[[-38.8  -2.3 -25.8  -8.4  19.0]
 [-13.2  18.4  66.3  46.4  45.5]
 [ 23.9  27.0   0.8 -17.5  13.5]
 [ 22.2   4.1 -23.8   9.5 -41.9]
 [-10.1 -12.7  -9.3  19.4 -12.3]
 [ -1.6  19.3 -12.9  13.4 -56.6]
 [ 56.2 -18.0 -22.4  -1.1 -12.0]]
->
[[ 19.0  45.5  13.5 -41.9 -12.3 -56.6 -12.0]
 [ -8.4  46.4 -17.5   9.5  19.4  13.4  -1.1]
 [-25.8  66.3   0.8 -23.8  -9.3 -12.9 -22.4]
 [ -2.3  18.4  27.0   4.1 -12.7  19.3 -18.0]
 [-38.8 -13.2  23.9  22.2 -10.1  -1.6  56.2]]

[[ 10.3  55.9  -9.3  -6.2  19.6 -13.9 -19.4   8.1 -21.9  23.6 -17.3]
 [ 39.1 -31.0  13.0  18.1  36.2  43.4   7.1  36.2   7.9   4.8  10.2]
 [-30.8  -4.3  18.3  19.3 -11.5 -27.6  14.4   0.3  13.3  33.2  14.8]
 [-21.4 -19.3  42.4  38.7 -23.4 -21.5  42.0 -25.1  40.2  34.4  42.6]]
->
[[-17.3  10.2  14.8  42.6]
 [ 23.6   4.8  33.2  34.4]
 [-21.9   7.9  13.3  40.2]
 [  8.1  36.2   0.3 -25.1]
 [-19.4   7.1  14.4  42.0]
 [-13.9  43.4 -27.6 -21.5]
 [ 19.6  36.2 -11.5 -23.4]
 [ -6.2  18.1  19.3  38.7]
 [ -9.3  13.0  18.3  42.4]
 [ 55.9 -31.0  -4.3 -19.3]
 [ 10.3  39.1 -30.8 -21.4]]

[[ 27.5 -39.4 -36.2 -12.7  -5.4 -31.8]
 [  2.7 -16.3 -34.0  10.5 -18.8   9.3]
 [ -7.0  10.3   6.9  36.8 -21.4  27.0]
 [ 63.3 -41.6 -38.3  -8.1  -3.9  -5.9]
 [ 43.6 -17.2 -45.2   9.1  -1.3  -6.0]
 [ 45.8 -38.6 -40.1   2.1  -4.2 -29.4]
 [ -7.2   8.0  15.1  19.8 -14.3  17.4]
 [  4.5 -31.9 -32.8   9.9 -15.5  36.5]
 [ -8.0  14.4  -9.4  31.3 -11.6  49.5]]
->
[[-31.8   9.3  27.0  -5.9  -6.0 -29.4  17.4  36.5  49.5]
 [ -5.4 -18.8 -21.4  -3.9  -1.3  -4.2 -14.3 -15.5 -11.6]
 [-12.7  10.5  36.8  -8.1   9.1   2.1  19.8   9.9  31.3]
 [-36.2 -34.0   6.9 -38.3 -45.2 -40.1  15.1 -32.8  -9.4]
 [-39.4 -16.3  10.3 -41.6 -17.2 -38.6   8.0 -31.9  14.4]
 [ 27.5   2.7  -7.0  63.3  43.6  45.8  -7.2   4.5  -8.0]]

[[ 38.6   1.0  -3.4 -67.2 -62.9 -49.2]
 [-22.9 -32.1  31.7  28.9 -26.5  42.2]
 [  1.3  40.5 -40.3 -44.1 -13.2 -42.6]]
->
[[-49.2  42.2 -42.6]
 [-62.9 -26.5 -13.2]
 [-67.2  28.9 -44.1]
 [ -3.4  31.7 -40.3]
 [  1.0 -32.1  40.5]
 [ 38.6 -22.9   1.3]]

[[ 36.4  19.9  13.4 -36.4 -29.6  -0.1  -1.9]
 [ 49.7  17.3  12.4 -56.1 -50.6   7.1  12.0]
 [ 39.4  15.3   9.1 -42.3 -39.8   1.9   7.0]
 [ 36.9  20.4  12.5 -37.8 -30.4   0.6  -0.7]
 [ 34.2  19.7  11.3 -36.7 -28.9  -0.3  -1.8]
 [ 35.2  13.5   7.2 -38.9 -36.8   2.8   5.9]
 [ -1.0   0.7  -0.2   0.2   2.0  -2.4  -2.7]
 [ 40.9  20.6  15.5 -38.3 -31.2   0.6  -0.5]
 [ 33.3  19.3  12.5 -33.1 -26.5  -1.6  -3.8]
 [ 38.2  20.4  13.9 -37.8 -30.6   0.4  -1.0]]
->
[[ -1.9  12.0   7.0  -0.7  -1.8   5.9  -2.7  -0.5  -3.8  -1.0]
 [ -0.1   7.1   1.9   0.6  -0.3   2.8  -2.4   0.6  -1.6   0.4]
 [-29.6 -50.6 -39.8 -30.4 -28.9 -36.8   2.0 -31.2 -26.5 -30.6]
 [-36.4 -56.1 -42.3 -37.8 -36.7 -38.9   0.2 -38.3 -33.1 -37.8]
 [ 13.4  12.4   9.1  12.5  11.3   7.2  -0.2  15.5  12.5  13.9]
 [ 19.9  17.3  15.3  20.4  19.7  13.5   0.7  20.6  19.3  20.4]
 [ 36.4  49.7  39.4  36.9  34.2  35.2  -1.0  40.9  33.3  38.2]]

[[-64.4  23.0 -13.5 -42.0 -22.6  38.3 -23.7  -4.0 -23.4 -17.6  -8.3 -20.5
   -1.2]
 [-22.9  32.6  -9.2 -25.9 -10.4  -5.2  25.5   1.3  21.7  15.5 -15.3   6.7
   -0.9]
 [-25.3 -18.2 -12.5   6.3   5.2  66.1 -74.0 -49.2 -27.8 -57.1 -28.2 -40.3
    9.5]]
->
[[ -1.2  -0.9   9.5]
 [-20.5   6.7 -40.3]
 [ -8.3 -15.3 -28.2]
 [-17.6  15.5 -57.1]
 [-23.4  21.7 -27.8]
 [ -4.0   1.3 -49.2]
 [-23.7  25.5 -74.0]
 [ 38.3  -5.2  66.1]
 [-22.6 -10.4   5.2]
 [-42.0 -25.9   6.3]
 [-13.5  -9.2 -12.5]
 [ 23.0  32.6 -18.2]
 [-64.4 -22.9 -25.3]]

[[-10.4 -11.8  19.1  20.1 -31.7 -69.0]
 [-35.1 -25.0   3.6   1.1   6.1   1.1]
 [-31.2 -20.3 -14.1   2.8  27.7  28.7]
 [-31.0   6.1 -21.1  14.7  20.2  63.7]
 [ 40.4  -0.7  -2.6 -12.8   6.1 -39.7]
 [-30.2 -18.4 -16.4   1.1  30.1  37.0]
 [ -1.2  27.7 -10.3   0.8   3.3  65.4]
 [  9.0   9.9  21.5  -6.6 -28.1 -15.0]
 [ 21.8   5.6  -6.6  14.7  -4.1 -42.0]]
->
[[-69.0   1.1  28.7  63.7 -39.7  37.0  65.4 -15.0 -42.0]
 [-31.7   6.1  27.7  20.2   6.1  30.1   3.3 -28.1  -4.1]
 [ 20.1   1.1   2.8  14.7 -12.8   1.1   0.8  -6.6  14.7]
 [ 19.1   3.6 -14.1 -21.1  -2.6 -16.4 -10.3  21.5  -6.6]
 [-11.8 -25.0 -20.3   6.1  -0.7 -18.4  27.7   9.9   5.6]
 [-10.4 -35.1 -31.2 -31.0  40.4 -30.2  -1.2   9.0  21.8]]

[[-64.2  -4.7  -1.9  18.5   0.9  11.5  -7.6   4.8]
 [ -8.7 -19.3 -11.4   3.6  28.7  17.9 -22.6  18.5]
 [ 16.7  -4.7  -5.5  -1.7   9.5  20.2  -7.6   4.8]
 [-41.3   3.6   6.0  10.1 -15.7  15.1  -0.5  -2.6]
 [ 24.1   4.0  -2.0  -4.7  -3.2  21.5   8.1  -4.0]
 [ -8.7 -46.4 -30.9   3.6  67.2  17.9 -52.5  44.6]
 [ -8.7 -11.2  -5.6   3.6  17.3  17.9 -13.6  10.6]]
->
[[  4.8  18.5   4.8  -2.6  -4.0  44.6  10.6]
 [ -7.6 -22.6  -7.6  -0.5   8.1 -52.5 -13.6]
 [ 11.5  17.9  20.2  15.1  21.5  17.9  17.9]
 [  0.9  28.7   9.5 -15.7  -3.2  67.2  17.3]
 [ 18.5   3.6  -1.7  10.1  -4.7   3.6   3.6]
 [ -1.9 -11.4  -5.5   6.0  -2.0 -30.9  -5.6]
 [ -4.7 -19.3  -4.7   3.6   4.0 -46.4 -11.2]
 [-64.2  -8.7  16.7 -41.3  24.1  -8.7  -8.7]]
